Each row has a name. Each piece below is followed by the name of the row it came from. Each question is about the rows just above it. Some pieces are copies with a little noise.

z161: [-23 -28 -23 -36   3  35 -21  -6  28  16 -22 -17  44  -7  11  -5  18 -59
  48 -11  50   2 -46]
z645: [-23 -28 -23  24   3  35 -21  -6  28   2 -22 -17  44  -7  11  -5  18 -59
  48 -11  50   2 -46]
z823: [ 28 -13  46   8  11  -9  36  25   8  37  -3 -65  18   1 -49  12  23 -22
   4  66  34  21  32]
z693: [  5  39  -4  12 -10 -31 -17  -9   8  -6 -29  11   9 -14 -16   5 -37  -4
  -9  -1  -2 -29  26]
z101: [ 0  0  0  2  1  0  0 -1  0  0  0  1 -1 -1  0 -1 -1 -1  0  0  0  1  0]
z494: [-22  19 -30 -24   0  14  19  40   8 -12  11 -16   0  25  23 -29  30 -15
 -24  -3  24  34 -17]
z714: [-18   0 -36   7  57 -18  15  -7   4  27  31  22   1  19 -12 -37   1  33
   4  11  -4   7 -25]
z968: [ 22 -21  19  20  -9  -1 -39 -12  -6  31 -22 -53   7  -6 -20 -22   2  17
 -24  36 -31 -10  -7]
z926: [ 65 -81  31  46  33 -19  27  50   1 -12 -28 -18  30  23 -17  13  -6 -65
  27  14  -3  47 -50]
find: [ 28 -13  46   8  10  -9  36  25   8  36  -3 -66  19   1 -48  11  24 -23
   4  66  35  21  32] -> z823

z796: [-68  -5  -5   0]
z760: [-84   7  -2  -1]
z896: [-84   7  -2   1]
z156: [10 59 -6 -1]
z35: [ 10  59 -15   2]
z110: [-84   7 -17   0]
z4: [-4  4 95  1]
z621: [34 -3 20 -1]
find: [-4  4 96  0] -> z4
find: [10 59 -6 -1] -> z156
find: [-69  -4  -7   0] -> z796
find: [-82   6 -18  -1] -> z110

z355: [-19  43   1  -3  12]
z686: [-26  55   1  -6  14]
z883: [-26  15  29 -41  71]
z698: [ -6  -4   9 -13  11]
find: [-29  16  31 -41  71] -> z883
find: [-18  43   2  -4  13] -> z355
find: [-26  55   1  -6  14] -> z686
find: [ -8  -3   9 -12  10] -> z698

z732: [-4  5 -2 -4 -2]
z663: [ -3 -47  -1   4   4]
z274: [-3 -5  0  0 -5]
z952: [  2 -22   1   1  -2]
z859: [ -2 -16  -6  -2   1]
z464: [-3 49 -1  3  1]
z425: [ 5 42  1  4 -3]
z616: [  0 -24  -3  -2  -2]
z60: [  2 -22   2   1  -2]
z571: [ 4 -1  1  0  4]
z771: [ -2 -16  -6   6  -2]
find: [ 5 43  0  3 -1] -> z425

z165: [  2  -3  34 -72 -28   0 -31  14  18  20  -7  23   8   5  35 -37   0 -40
 -31 -12   8  12  15  -2  26  23  14   4 -11  14 -12 -35  22  14 -18  14
   1  10  18 -36  -4  12 -31   4 -25  -8 -32  39  10  12  53 -26  -5  -9
  -4 -11   0  17  11 -12  19 -23]
z996: [  5  -7  25   7 -31   1 -25  15   9  14 -12  26   2   7  31 -38  -5 -35
 -25  -6  11  10  11  -1  27  20   6   6  -4   6 -12 -32  19   6 -22  10
   2  12  18 -38  -1  14 -35   7 -25 -15 -31  38   9   5 -17 -27  -5  -7
  -3  25   5 -13   6  16 -20  14]
z484: [  2  -3  34   8 -28   0 -31  14  18  20  -7  23   8   5  35 -37   0 -40
 -31 -12   8  12  15  -2  26  23  14   4 -11  14 -12 -35  22  14 -18  14
   1  10  18 -36  -4  12 -31   4 -25  -8 -32  39  10  12 -13 -26  -5  -9
  -4 -11   0  17  11 -12  19 -23]
z640: [  2  -3  34   8 -28   0 -31  14  18  20  -7  23   8   5  35 -37   0 -40
 -31 -12   8  12  15  -2  26  23  14   4 -11  14 -12 -35  22  14 -18  14
   1  10  18 -36  -4  12 -31   4 -25  -8 -32  39  10  12 -13 -26  -5  -9
   2  26   0 -16   3  13 -17  23]
find: [  3  -7  25   9 -30   1 -27  15   8  14 -12  25   2   6  30 -37  -4 -37
 -25  -6  11  10   9  -2  27  20   5   5  -4   7 -13 -32  17   7 -22  11
   2  11  17 -38  -3  15 -34   6 -24 -15 -33  38  10   5 -19 -28  -7  -7
  -4  25   5 -13   6  16 -21  15] -> z996
find: [  1  -3  35   9 -28  -1 -32  14  18  19  -8  22   9   4  36 -37  -2 -40
 -28 -12   8  12  15   0  25  24  16   4 -10  13 -11 -36  22  14 -16  15
   2  10  17 -36  -5  14 -32   3 -25  -9 -33  41  10  12 -12 -25  -4  -8
  -5 -13  -1  18  12 -13  20 -22] -> z484

z730: [ -5  48   4  -6   1   8  -1 -22  -8  -7 -63 -25  -7  16   5 -57 -15  -3]
z727: [ 20 -40   6   2  -4   7  -6  11  -9  19  47  19   5  -7   9  46  23  14]
z402: [-16  -3 -40  12   3 -59  16  23  61 -18   6   0  11 -16  -9   7  -8 -15]
z976: [ 13   6   9  20 -36   8  -7 -13  -7  13  -7  -5  18   0  61  -6   5  17]
z300: [-23   4 -50  17   3 -67  19  18  70 -22  -6  -2  14  -8   0  -4 -18 -21]
z67: [-10  43   7  -8   4   8  -5 -13  -9  -6 -51 -20  -8  21  -8 -50 -20  -8]
z310: [ 16 -18  25 -22  11  29  -9  -4 -30  15  17   7 -18   4 -19  19  19  11]
z825: [-10  27  12 -15  14   9  -2 -12 -10 -10 -35 -18 -14  15 -25 -33 -15 -11]
z467: [  9   2  -2  30 -52  -4   3  -6   1   8  -4  -1  25  -7  89  -3   7  17]
find: [  9   2  -2  30 -51  -5   3  -6   1   8  -3  -1  25  -8  89  -2   8  19] -> z467
find: [ -9  43   8  -9   5   7  -5 -12 -10  -6 -49 -20  -7  20  -7 -50 -20  -9] -> z67

z92: [-17   8  90  82   4  11 -78  -8  13 -13 -15  14 -12]
z700: [ 13  50 -19 -25  19   5  26  16 -15  22 -64  15 -16]
z399: [-10   2  38  39  25  27 -42  -7  13  -8  -6   6 -32]
z198: [  1 -15  -2   4 -78 -75  -6  14  -7   5  12  -6  94]
z955: [ -1  34 -10 -12 -16 -26  22  -1 -14  -1 -17  10  47]
find: [-17   8  90  82   3  11 -78  -8  13 -13 -15  13 -12] -> z92
find: [  0 -14  -3   4 -78 -76  -6  13  -7   5  12  -6  93] -> z198
find: [  0  33 -10 -12 -16 -26  22  -2 -14  -2 -18   9  47] -> z955

